Each row was made from one path, in order. Every step used is in the known rows, and no mark comes twice. Write each row's path.
Known rows:
mamig > supu > davu > gopob > gupo > kefav > nazuv > menore: [-16.3  -1.6   4.7  -5.2  -3.4  19.3   2.2 -14.8  -6.7  -7.6   8.3  -2.2
  -3.5   8.9  -1.5   5.6 -40.7  16.6  -9.9 -34.8  -8.7   9.6 -18.9  -2.6
   0.3  20.0  13.1 -10.5  -5.6  -6.5   0.3  -8.9   4.9   5.5 -17.7   5.3
 -20.8  14.5 -16.9  17.5  12.9   1.2   0.8 -24.8]
menore > mamig > nazuv > gupo > kefav > gopob: [ 11.8  -0.3  14.2   9.3  -4.4   3.7 -24.7  24.8  -8.8  -0.3 -14.9   2.4
 -17.2 -27.7  15.4 -37.4   5.6  -2.8  27.9  26.8  -5.3 -12.2  10.3  27.1
  11.5 -14.9 -21.6  14.7 -24.3  15.5   6.5  12.5   9.3 -20.7  10.5   2.4
  43.3 -12.5   5.6  -5.7 -10.6  -4.7  12.1 -14.5]
gupo > supu > davu > gopob: [  4.8 -15.8 -29.2 -20.4  32.1   1.0  13.9  -6.4  -4.1  29.1  21.4   2.0
  -5.6  10.7  -8.5  20.4 -14.3  -2.5 -18.1 -34.1   9.8   9.1 -10.8 -15.1
  -3.5   9.1  24.8  -6.3 -12.1 -34.9  16.9   6.3  -3.7   3.9 -21.1  22.4
  -0.6  -9.5   0.2   6.3  -5.8   1.8  21.8 -16.7]
nazuv > gupo > kefav > supu > davu > gopob: [ -9.8 -28.0   5.4  -2.4  -1.6  -6.8   3.6  24.4  17.6 -29.0  -2.1  19.5
 -26.6   7.8 -26.9 -29.0 -17.4  -6.9 -18.0  15.1  11.3  18.0 -11.9   2.7
  -9.0 -10.7  -6.6  -2.8   7.3   3.6  13.9 -14.3   8.0  17.0  -9.6  10.1
   3.4 -11.8 -14.9 -24.4  26.1  -7.2  -7.3   6.2]
menore > gopob > nazuv > mamig > supu > davu: [ -1.2   6.7 -11.8 -22.1 -24.0  16.0  11.3 -24.3 -23.1  15.3   5.4 -16.1
  15.9  -6.7  15.7   1.3 -14.6 -20.5   2.4  -3.4 -13.3  17.4  -0.1  10.3
  -3.0  -8.9  -6.2  -4.3  33.7  -7.9  26.0  18.6   8.3   9.9  -1.2 -19.8
  31.9  -7.7   0.9   5.9 -23.8  10.4 -28.9   4.2]
menore > kefav > gupo > supu > davu: [ 30.5  -6.6 -12.7  12.0  16.4 -34.2  13.4  35.3  18.3 -11.9 -22.2  68.9
  -0.2 -21.0 -14.4  16.2  -3.9 -22.2  -4.5 -17.3   5.1  -4.9  -8.9 -22.9
  10.0  -9.6   7.5 -16.8  -7.0 -10.2  -4.4 -20.1 -30.4   5.0  15.4  12.3
 -17.7  17.5  -7.3   5.9  13.6 -22.2   2.9  -2.3]
menore > kefav > gopob > nazuv > mamig > supu: [-10.6  18.6   0.1  15.3  -4.1 -15.0   7.0  17.5   0.2   2.3 -11.8  46.2
  28.9 -17.9   0.6   0.3   1.7 -19.4   4.2 -13.1  -6.5   5.3   3.4  -7.4
  10.4  12.0 -18.3   7.9   0.5  42.3  -8.5 -13.1 -38.1   2.2  18.2  -8.2
   4.0  25.0   7.0  -5.4 -15.0  -1.2 -27.0  -9.2]
menore > kefav > gopob > supu > nazuv > gupo > davu: [  9.1   9.6  -1.0  22.5  17.9 -23.9   9.0  26.9  -1.3  -4.7 -13.8  39.7
  22.8 -14.6  -5.6   8.7  -1.1  -4.7  -1.9   0.6  -3.5   4.8 -15.1  -7.6
  11.4   2.6  -6.4   5.3   1.8  31.4 -14.2   7.2 -31.0  10.3  16.1  -5.6
   0.6  20.5  -7.6 -12.5   8.6 -16.1 -12.6  -7.6]
gopob > nazuv > gupo > supu: [ -6.4  -1.9   6.9  -9.0 -11.1  20.5  22.5  22.0  21.7 -21.8   5.3  23.8
  -9.7  -6.8 -10.0   6.4   5.3 -29.8  15.9   5.2   9.5  11.7  10.2  26.4
  10.7  -9.7 -22.1   3.0  33.3  11.3  22.9  -6.7   4.6  12.6   6.9 -12.4
  -2.7 -33.6   7.9 -33.0 -21.1 -19.5 -11.8  17.3]
mamig > supu > nazuv > gopob: [  4.9  16.0 -20.4  11.3  -3.7  21.9  -7.2 -24.1  10.6  -0.5  27.8 -12.6
  22.5   1.9  20.3  20.7 -19.9  -0.7  25.0 -29.3 -20.5  -2.4 -22.3  16.3
  24.2   1.7 -20.1  26.5 -10.2  10.2 -14.2 -22.8  17.1   0.4  -3.4  -9.8
  -3.8   9.2 -19.5  24.2 -16.0  28.6  -0.8 -21.0]
supu > nazuv > menore > gopob > gupo > davu: [ 11.7  12.5 -28.9  13.6 -10.9   1.8  24.3  -0.6 -24.2   4.7  10.1 -22.3
  24.8  18.3  11.2   2.6  22.6  11.4  11.4   3.8  15.9   6.4 -14.6  -3.8
  -5.7  -8.3  -8.3  10.8  20.6 -11.1  -5.8   8.9  34.6   4.5   5.9 -26.2
  -5.8   9.9 -21.6  23.0   9.4  24.1  -0.2  33.1]
kefav > gopob > nazuv > menore: [-19.8   6.0  -9.6  14.5  -8.3  -8.6  25.0  -3.9 -17.5  26.0  -7.9  30.2
  27.7  -1.8  26.2  -2.2  16.6   9.7   7.9   1.2  -1.2  27.0  -3.1  -8.5
 -17.0  13.7 -22.1  19.6  19.1  30.1  15.1  -8.9  13.5 -10.2  11.7 -18.6
 -11.2  -5.4  12.8 -16.7  -8.4   7.1  -0.8   3.9]
supu > davu > gopob > gupo > kefav > nazuv: [ -5.8 -14.4   4.7  -6.1  10.0   5.8  14.6 -11.8 -11.1  -2.7 -17.1  -9.6
   3.5  -2.7   0.3  -3.4 -14.9 -11.6 -21.8 -16.5  19.6   6.8   7.9  -8.3
 -14.6  -9.6  12.1 -22.9   3.8 -31.1  20.4  20.3  -4.2   8.8   0.2  19.9
  -1.8   4.6 -18.9   5.3  19.4  -0.9  -7.6   6.1]
davu > gopob > nazuv > gupo > supu: [-22.9 -21.2  12.9  -9.0   7.3   7.1  14.0 -13.5  -8.5 -11.5  28.4  -5.1
   6.9   6.6 -29.4  20.1  10.8 -14.7   4.7  26.7  16.0  -5.5   9.3   6.0
  -7.6   5.8  -8.0  -8.6  13.8  -4.3  10.9   8.2   5.1  18.4  -5.2 -15.3
   0.4 -29.2  21.8 -41.8 -16.8 -11.7  -6.4  14.6]
menore > mamig > davu > supu > nazuv > gopob > gupo > kefav: [ 10.3   5.1  15.4  -9.9   5.2   7.0 -45.3   1.4  18.7   6.8 -14.8 -44.9
 -22.6  -9.6  15.6 -19.5   9.8   9.3   7.5  -2.6  -4.8 -17.6  29.0   4.4
  13.4  -7.6   0.7  17.2 -29.9 -12.0 -14.4  14.7  -8.6 -11.4   9.8  16.3
  33.8   2.7  16.1  22.2 -15.0  11.8   5.6 -22.0]
gupo > davu > gopob > supu: [ 18.5  -8.2  -5.3  -3.1  32.2  -8.8  10.0 -25.2   6.9  40.7  24.7 -25.2
   2.3  16.1 -22.1  28.9 -26.2  11.2 -17.1  22.3 -20.2  -4.1 -14.8 -12.3
 -11.1  11.9   7.3  -0.2  10.0 -14.2  -3.6  25.9  -4.9  18.9   1.7 -10.3
  -0.8 -15.4   0.1 -17.7  -6.1  -9.9  26.5  -9.2]
kefav > gupo > davu > supu > nazuv > menore > gopob: [ 20.3  -0.3  -8.9  15.5   4.6 -19.0   8.3   2.1  24.2  14.8  -3.7  10.3
 -12.5  14.1  -1.6  28.6 -12.8  11.1  -2.3   1.9 -10.8  -0.2 -22.9 -19.7
   1.8 -18.0   3.4  -8.4  17.8 -34.5 -30.0  -7.6  31.0  14.0  11.0 -22.5
 -18.8  -6.2   0.0  -5.7  19.6 -24.8  28.9   3.8]
menore > kefav > supu > nazuv > mamig > davu > gopob > gupo: [-25.2  10.9  -3.6  16.9 -17.4  -8.5  -3.9  17.0   6.2 -18.6  10.5   5.8
   3.6   3.8 -19.9   0.8  32.7 -21.4  -0.2 -12.2  14.2 -19.1   4.8  -0.3
   6.7   5.0  -6.9  -6.6 -15.0  19.3 -22.7 -11.2 -29.7   7.4   6.4   4.9
  -7.6  26.5   0.3   8.8  -9.6  14.5 -27.7   5.9]
menore > kefav > gupo > davu > supu > nazuv > gopob: [ 21.8  10.5  -2.8  23.6  16.0 -35.5   4.8  25.3  35.9  -8.2 -15.5  35.0
  11.7 -13.7 -13.4  25.6  -4.9 -14.9  -0.4  -4.4   2.3 -16.0 -13.0 -25.0
  17.0 -14.1   0.1  -3.8  -0.9  -6.5 -29.9  -4.5 -22.4  17.2  30.2 -11.1
 -10.7  20.8  -7.6   0.0  17.1 -13.2   4.2  -1.7]
kefav > nazuv > gopob > gupo > davu: [-15.6  32.3  12.2   5.7 -11.4  27.0  38.6 -12.1  15.2  11.6 -16.8 -19.1
  12.3 -18.4  20.7 -12.8   1.8  -5.1  24.1   7.4   6.4  -5.4  -5.1 -20.1
  -9.3 -29.1 -21.3  -4.9   1.9  -4.2  16.9   1.6   9.6 -14.8  44.0 -16.4
  12.9   3.6 -19.0  -9.9  13.2  -3.8   8.3  -3.5]
nazuv > supu > davu > gopob > gupo: [-10.7  -2.6 -12.2  -2.3   7.2   7.4   1.2 -10.4   6.1  15.6  19.3  -0.3
 -23.7   7.1  -8.2   5.6 -21.7   6.9  -7.4 -24.0   0.2 -13.1  -8.1 -24.2
 -12.6   6.5   1.0   0.7 -10.4 -21.3 -21.2 -20.4   9.5  11.0 -32.0  23.3
   6.0  -6.2   1.8   5.8  -7.4  -0.1  -4.0   4.2]
menore > gupo > kefav > nazuv > mamig: [ 28.1  -1.8  -5.0 -21.3 -24.4   3.4   6.3  25.7  15.6 -16.1 -17.6  11.3
  -7.5 -13.9   9.4 -32.0   8.3 -31.0  16.9  46.5 -10.0  10.1  14.6 -13.8
   5.1 -22.8   6.2 -11.8   0.0  18.3  33.6 -35.4 -20.4 -39.7   5.2  24.8
  18.6  13.6  -8.2  -6.4  28.6   2.1  -9.5  35.8]
kefav > gopob > gupo > davu > supu > nazuv > menore > mamig: [-19.5  15.0   3.1  24.2  -0.2  -5.4  13.1  -6.3  -6.4  46.6  -7.9 -13.0
   5.4   0.8  20.2 -14.2   2.6  21.2   5.6 -11.5  11.6  11.0   4.8 -23.9
 -18.1  -5.4  -9.3   8.0  -6.6   2.6 -33.6  -3.4  21.1   6.9  11.4  -6.4
  11.2   4.5  12.6 -26.4  -6.1  -5.2   8.8  -0.5]
gopob > nazuv > menore > mamig > davu > supu: [ -8.1   5.8   6.3 -14.9 -14.3  12.8  -4.5  15.6  12.7  -4.4  -5.2  -2.0
 -10.4   5.0  10.6   8.4  31.0  15.2  15.6   3.5  -9.5   3.1  15.9   5.2
   2.1  18.6 -10.6  23.5  20.5  11.2  12.2   7.1   0.4 -11.1  10.3 -22.4
 -13.2 -13.4  17.4  14.4 -18.3   6.8  -4.7   4.8]
davu > gopob > supu > nazuv: [  4.7 -21.9  -5.8  -1.4  23.2   7.0   1.3 -30.2 -19.5  -4.9  32.3 -23.7
  20.6  12.7 -12.4  35.3  18.9   5.9   9.8  27.8 -18.1  -9.4  -5.8   7.8
   1.6   7.8   0.1   9.5  -0.4   2.4  -0.4   9.0   0.4   4.1 -10.6  -5.9
  -5.3 -12.0   4.4  -2.5 -10.2   6.6 -17.0  10.7]
supu > nazuv > mamig > davu > gopob > gupo > kefav: [  3.4  24.3   3.0   4.1  -9.4  21.6 -21.5 -13.4  -1.8 -17.0   0.0 -31.6
  19.6  16.9  -0.6 -14.6  20.3 -27.1  -3.8  -5.3  13.8  -8.0  26.6  42.5
  24.6 -14.6 -15.9   7.5   6.2   4.9 -20.7   0.0  -1.3  -3.6  -4.3   0.8
   9.6   7.2 -11.5  19.2 -12.4  20.3 -23.5  21.0]
supu > davu > gopob > gupo: [  2.4 -19.2  -4.8 -10.1  13.6  -0.2  10.2 -25.1 -11.5   9.6 -13.3  -5.8
   5.6  -6.3   7.8   5.8 -11.4  -7.5 -17.0 -24.2  18.0   2.1  11.7 -11.3
 -27.4 -14.1   5.4 -17.3   3.3 -38.8  10.1  13.7   3.2  14.2  -6.5  14.5
  -1.2  -4.3 -18.8  -1.4   1.1   2.7  -4.2   7.1]
kefav > gopob > nazuv > supu > davu: [-24.7  10.2  -8.6  18.2  -4.6   2.3  12.1  -1.8  -6.7  28.2   0.5  23.6
  11.3  -4.1  23.5   5.5  -5.7  -7.6   1.1 -18.4  -4.3  17.7  -4.5   0.0
   0.7  12.5 -18.6  13.5  12.4  19.8   3.7  -5.0   6.4  -1.4  -1.6   6.3
   2.6  -7.4  17.2 -13.1 -15.3  -0.7  -6.5  -5.5]
gopob > gupo > davu > supu > nazuv: [ -2.9  11.9  -2.7   6.6  -8.5   6.5  24.2 -11.1  32.3  23.3   4.9 -29.7
 -13.5   2.7   0.2  -1.8 -11.5  -6.7   3.8 -17.6   9.4  -3.4  17.9 -12.2
 -16.1 -27.5  -6.2  -5.1   7.8 -13.5 -29.4 -11.8  14.6  29.1  12.7  -2.8
   2.0  -4.6  -2.2 -21.9 -15.6  -8.0  -3.0  24.8]
davu > supu > nazuv > gupo > kefav > gopob: [-24.4  -0.9 -15.0   1.9   3.4   8.5  -6.4  15.3  31.0 -15.2  12.9 -15.4
 -10.7  24.8   5.2   7.9   6.9   6.3   4.8 -18.7 -10.1  10.2  -2.0  -1.9
  17.4 -14.1  -8.6  28.9  -2.2   9.3 -28.0 -15.4  16.6  12.8  -3.6  -6.1
   8.5   6.9   3.6   2.6   8.8   4.7 -18.0   5.4]
davu > gopob > nazuv > menore: [-18.3 -17.6   0.3  -6.7   3.2  -3.4  18.1 -21.0 -19.3   0.4  23.7  -5.7
  21.8  13.0 -16.9  21.2  25.7   7.5   5.3  30.4   6.3  -3.3   5.4 -11.1
 -21.4  20.6  -7.3   4.5  16.4   2.0  14.7   6.0   7.1   5.2  -0.4 -25.7
 -16.0 -16.2  16.7 -14.4 -10.7  11.4  -5.8  21.7]

Write each row's path:
[  6.5  -5.3   6.9 -24.2   3.4  -2.4 -32.1 -36.9 -23.0 -19.1   6.9 -19.3
   8.0   9.3   6.9  18.9  15.9  18.9 -13.7  12.4  -4.2 -14.7   6.9  18.7
 -10.5  13.7  23.0 -11.5  -2.4  -1.6   8.2  14.7  -2.5 -16.6 -27.3  -0.4
 -21.7  -7.4   5.5   0.1  -1.5   1.7  18.9  -4.1] -> mamig > davu > gopob > supu > nazuv > menore > gupo
[  5.1  -3.2  14.4  -7.9  10.9 -14.0 -30.5 -27.1 -18.5 -28.0  -2.6   1.9
  10.7   7.5  -6.1  25.2  12.6  17.7 -21.2   4.0  -1.7 -18.7   0.9  19.5
  -2.6  16.2  20.2 -14.9  -1.6  -2.0  -5.2  16.2  -9.5  -5.3 -16.3  -6.1
 -33.0  -1.0   5.8   5.7   3.3  -9.5  16.1 -13.1] -> mamig > davu > gopob > supu > nazuv > menore > kefav > gupo
[-10.2  11.5 -12.2   4.7   3.4 -34.1  25.7  18.0   0.1  17.8 -12.3  33.5
  10.6   5.7  -2.6  -8.4  11.7  44.6  -6.3  -8.7   7.9  10.1 -15.0 -56.9
 -34.1  16.4   5.6  13.7  -0.4  17.5 -19.5 -18.7  -2.8   2.7   8.3 -27.4
 -20.6  23.3  -3.6  -2.1  18.0   3.7   7.0   5.1] -> nazuv > menore > kefav > gopob > gupo > davu > supu
[ 16.1  -5.9  -1.9  10.3  12.8 -19.5 -12.0  16.1 -11.0   2.6 -10.7   6.3
   9.3   6.2   1.5 -26.1  -8.2  16.1 -20.6  18.8 -15.3  28.7  -9.8   9.1
  15.4  23.1  15.8  21.9  -2.7  36.4  17.4   5.1 -14.3 -13.6  -3.4  20.7
  -0.7  11.2   5.3  19.6  22.5  14.3  -3.8  -7.7] -> gupo > kefav > gopob > supu > nazuv > menore > mamig > davu
[ -7.6  24.4  15.9  -5.7   0.5   8.5   0.6  16.3   0.2 -25.4 -20.5  19.8
  11.1  -8.4 -11.4   0.0  20.4 -11.1   3.3   6.0 -13.2 -16.6   5.8  -4.3
  14.7   2.0  -8.2  -8.3  -6.5  25.4  -0.2   4.0 -49.8 -18.5  22.3  -9.0
   4.6  29.9  -7.6  15.6   6.9 -15.4 -23.3 -11.6] -> menore > kefav > nazuv > mamig > davu > gopob > supu
[ 15.7  -1.1  24.2  -0.5   6.9  14.4 -28.6  10.7  -5.7   2.3   0.3 -19.8
 -23.0 -21.8   2.7  -8.9   3.9   6.0  29.8  33.5 -13.1 -27.6   5.6  30.2
  12.2 -10.4 -12.9   8.1 -19.2   0.4  -4.7  30.9   8.0 -10.5   4.7  -9.9
  38.1 -26.4   5.7 -13.8 -19.5 -17.5  18.2 -19.5] -> menore > mamig > nazuv > gupo > davu > gopob > supu
[-21.4  -6.2   9.4  -2.8 -11.4  -5.2 -20.6 -35.4 -13.4 -13.8  12.4 -30.3
  -1.1  12.9  -8.4  -6.3   5.5  -5.1 -27.3  -2.9  18.9 -13.8  19.2  22.8
 -14.6   7.1  12.7 -21.9 -10.1  -3.7   2.5   7.6   1.6   5.8 -15.7  16.1
 -15.1  -1.1  13.0  -4.6  -8.4  10.3   9.6   0.8] -> mamig > davu > gopob > gupo > kefav > supu > nazuv
[ 30.1  -7.6   7.6  22.6  18.2 -17.4   5.8  -5.9  12.5   6.0  -1.3  17.4
  -1.0  10.5 -16.2  35.7  -8.3   8.5  -2.1  22.7  -8.0  -6.8 -22.3  -3.4
   4.7  -6.2   2.9 -13.8  18.3 -26.7 -25.6  -2.4  19.7   9.8   7.1 -17.7
 -33.4 -16.3  -3.4 -16.6  18.0 -31.0  29.7   5.4] -> kefav > gupo > davu > gopob > supu > nazuv > menore
[  7.0  -6.4   2.4  -9.2   2.9   4.0  -5.4   2.3 -14.4  15.5  -5.8  -0.2
 -12.7   3.1   5.5 -11.5   8.5  51.4  15.6  -2.1  -5.3  -0.7  -6.2 -31.3
 -23.3  18.8  -2.0  15.9 -14.3 -12.6 -13.0 -12.8  15.5 -13.4  -7.6 -14.1
  -5.5   3.8  -6.5  19.9   0.7   9.8  11.7 -10.8] -> nazuv > menore > mamig > supu > davu > gopob > gupo
[ -8.1  12.6  -5.6   4.1  -7.0 -19.5   5.8   7.7 -22.3 -20.6   5.4  34.6
  15.1 -11.1   2.3   8.4   9.8  11.7   2.6 -10.8  18.6 -17.5 -22.0  14.1
  -4.0   7.2  22.6  -9.8  -8.3  10.0   9.7  11.4  13.5 -10.6 -13.5 -23.5
 -26.6  -4.4  -9.7   3.4  10.5   2.1  26.6  -2.4] -> mamig > nazuv > menore > kefav > gupo > supu > davu > gopob
[  6.6   0.7  -2.0   0.0  -1.9   8.5   9.8  37.7   4.3 -12.5 -17.1   7.9
 -12.0   9.9  -4.3 -30.9 -14.9  12.3  -7.7   9.2 -16.3  22.7 -16.6  -9.7
  17.3  17.8   6.1   9.8  -2.5  14.3  31.9  -3.5 -12.9 -23.9  13.6  13.7
  -4.9  26.8 -17.4  45.6  42.9   9.8   0.6 -10.6] -> gupo > kefav > nazuv > menore > mamig > supu > davu
[ 19.6  -9.9  23.5  -9.6  15.9  15.0 -49.9  -3.0 -11.7  -6.5  -9.4 -30.2
 -20.1  -6.1   4.1  -2.7  20.0  11.2  12.7  21.7 -11.2 -24.4  21.3  24.0
  12.0  -0.2 -11.0   6.6 -22.4 -14.5  -9.7  26.9  -6.4 -16.1  -0.7   7.0
  27.0 -11.2  11.7   9.1 -18.6  -9.9  11.6 -24.3] -> menore > mamig > davu > gopob > supu > nazuv > gupo
[ -7.5   0.6 -10.0  -6.4 -35.8  -4.2  13.8 -23.6 -27.2   7.6   7.0 -34.6
   4.5  -2.4   1.6 -36.3  -5.2 -16.9 -10.8  10.2  12.7  12.8   6.5   1.8
 -20.6 -22.1   9.0 -19.5  11.5  -4.3  14.4   1.2  15.9  15.0  -4.4   4.4
  30.4   4.3   4.3  -2.4  -6.1  18.3 -26.7  26.4] -> menore > gopob > gupo > kefav > supu > nazuv > mamig > davu
[ -5.0   6.9  11.0   3.4 -12.6   0.6  -5.3   8.0  -7.5 -35.1  -8.8  24.3
   2.0 -23.0  13.7 -22.3 -22.7 -11.0  -1.2   1.3   3.5   4.6 -12.8  56.3
   9.2 -18.3   3.7  -1.9   5.5  33.5  25.5  15.8  18.1  -1.9 -14.4  -5.5
   4.9 -23.3 -18.3 -22.7   9.3 -10.6   5.1  -4.3] -> mamig > nazuv > gupo > kefav > gopob > supu > davu
[ 19.7 -11.4  -9.0  -9.1 -16.5 -16.0   0.0  24.7   8.2  -3.6  -7.8  21.2
  -4.1 -17.0  12.3 -17.3 -11.4 -27.5   0.3  27.1   2.4  18.0   5.6 -14.6
   3.8  -3.8  22.1 -11.3   4.3  16.8  28.7 -23.8 -15.3 -19.4 -14.9  39.2
  10.0   4.6   8.2 -19.7  22.5   4.1  -5.4  30.7] -> menore > gupo > kefav > gopob > nazuv > supu > davu
[ -4.2  -7.0  -3.3 -16.4  -5.3  16.1  -9.2 -17.6  -4.9  -5.1  15.0   3.9
   1.0   3.8   9.7  27.8 -30.2   9.7   1.2 -29.5 -13.6   5.7 -15.1   1.2
   1.6  21.3  12.6  -6.8   2.1  -9.0   3.0  -7.8   4.3   1.0 -27.1   0.1
 -21.4   2.3 -10.6   8.2  -3.2   4.6   4.7 -19.7] -> mamig > supu > davu > gopob > nazuv > menore > gupo
[  2.6  10.4   0.1  -0.2 -10.3  13.9  13.5   1.0  -1.3   6.8   4.0 -14.9
 -12.2  -5.0   1.1 -16.8  17.6  -0.2  14.2 -18.8  30.0  -5.1  20.5   2.8
  -7.5 -12.7   4.9  -8.0 -10.8 -12.2 -13.1 -18.2  12.9   1.8  -3.4  11.6
  -1.7  -6.8   6.2  -7.1 -20.4  -2.1   3.0  19.0] -> gopob > gupo > supu > nazuv > menore > mamig > davu
[-15.0 -15.6  -8.7   0.2  -8.3  -4.7   1.8  19.9  20.4  -0.3  12.2  -3.8
 -13.5  20.4 -24.4 -19.2 -10.6 -22.2 -29.8   2.1  -4.2  24.7  -6.2   7.5
  11.3  18.3  10.6   6.4   8.4  15.4  27.2  -3.7 -19.1   6.6  -6.4  28.4
  -4.3   2.4  -0.3  17.6  12.5  28.7 -24.3   4.4] -> gupo > kefav > supu > davu > gopob > nazuv > mamig
[  7.0  -7.3  19.0   0.3   4.4  27.3 -22.3  11.0  -1.9   8.9  -7.9 -23.2
 -26.8 -10.9   3.6 -12.9 -17.5   5.3  17.5  -4.8 -17.1  -7.8   8.3  -0.5
  18.2   6.8  -5.7  -0.1 -29.1 -15.7  -5.7   7.2 -10.7 -10.7   7.0  22.6
  26.6  11.4   1.8  24.6  -5.6  -4.9  -1.6 -32.0] -> menore > mamig > supu > davu > gopob > gupo > kefav > nazuv
[-15.6   9.2  -7.6 -20.5 -13.8  -3.3 -23.3 -20.8   2.1 -14.7   1.2 -33.7
  -8.1  20.2  12.9  -3.7   1.6  19.9 -24.8 -26.7   1.8  -0.2  11.2   8.5
  -6.8   0.5  22.7  -0.1  -0.4  -4.3  -5.4   7.2  10.4   3.8 -16.6  -1.2
  -9.1   9.7   7.9  21.7   2.8  13.3   6.4  -2.8] -> mamig > davu > supu > nazuv > menore > gopob > gupo > kefav
[  2.8 -16.2  18.0  -4.7   0.6  -0.6 -38.0  -3.2  -6.1  13.1  -3.7 -33.1
 -30.8  -5.1  -4.4 -24.1  13.9   6.3  -0.3  19.5  -2.8 -19.1  27.1   2.8
  -5.9   7.8  -1.2  -2.9 -32.9 -11.7  -1.4  10.5 -11.2 -12.6   2.3  25.2
  24.9  -2.5  24.4   8.6 -18.8   5.1  12.1 -19.3] -> menore > mamig > davu > gopob > gupo > kefav > supu
[ 15.2  -6.4   7.2   1.2  11.5   0.1   3.7   3.0  18.2   2.7  -9.1  36.3
 -11.5  -2.9 -11.1  24.7  -8.1 -23.5  -3.6 -15.2   6.6   2.3  -2.3   6.9
  16.4 -13.9   8.1 -21.5  11.0 -34.5  -7.6 -16.4   4.7   2.8  -4.6   7.1
 -17.2 -23.6   7.1 -15.7  -2.1 -32.5  11.7  -3.4] -> kefav > gupo > supu > davu > gopob > nazuv > mamig
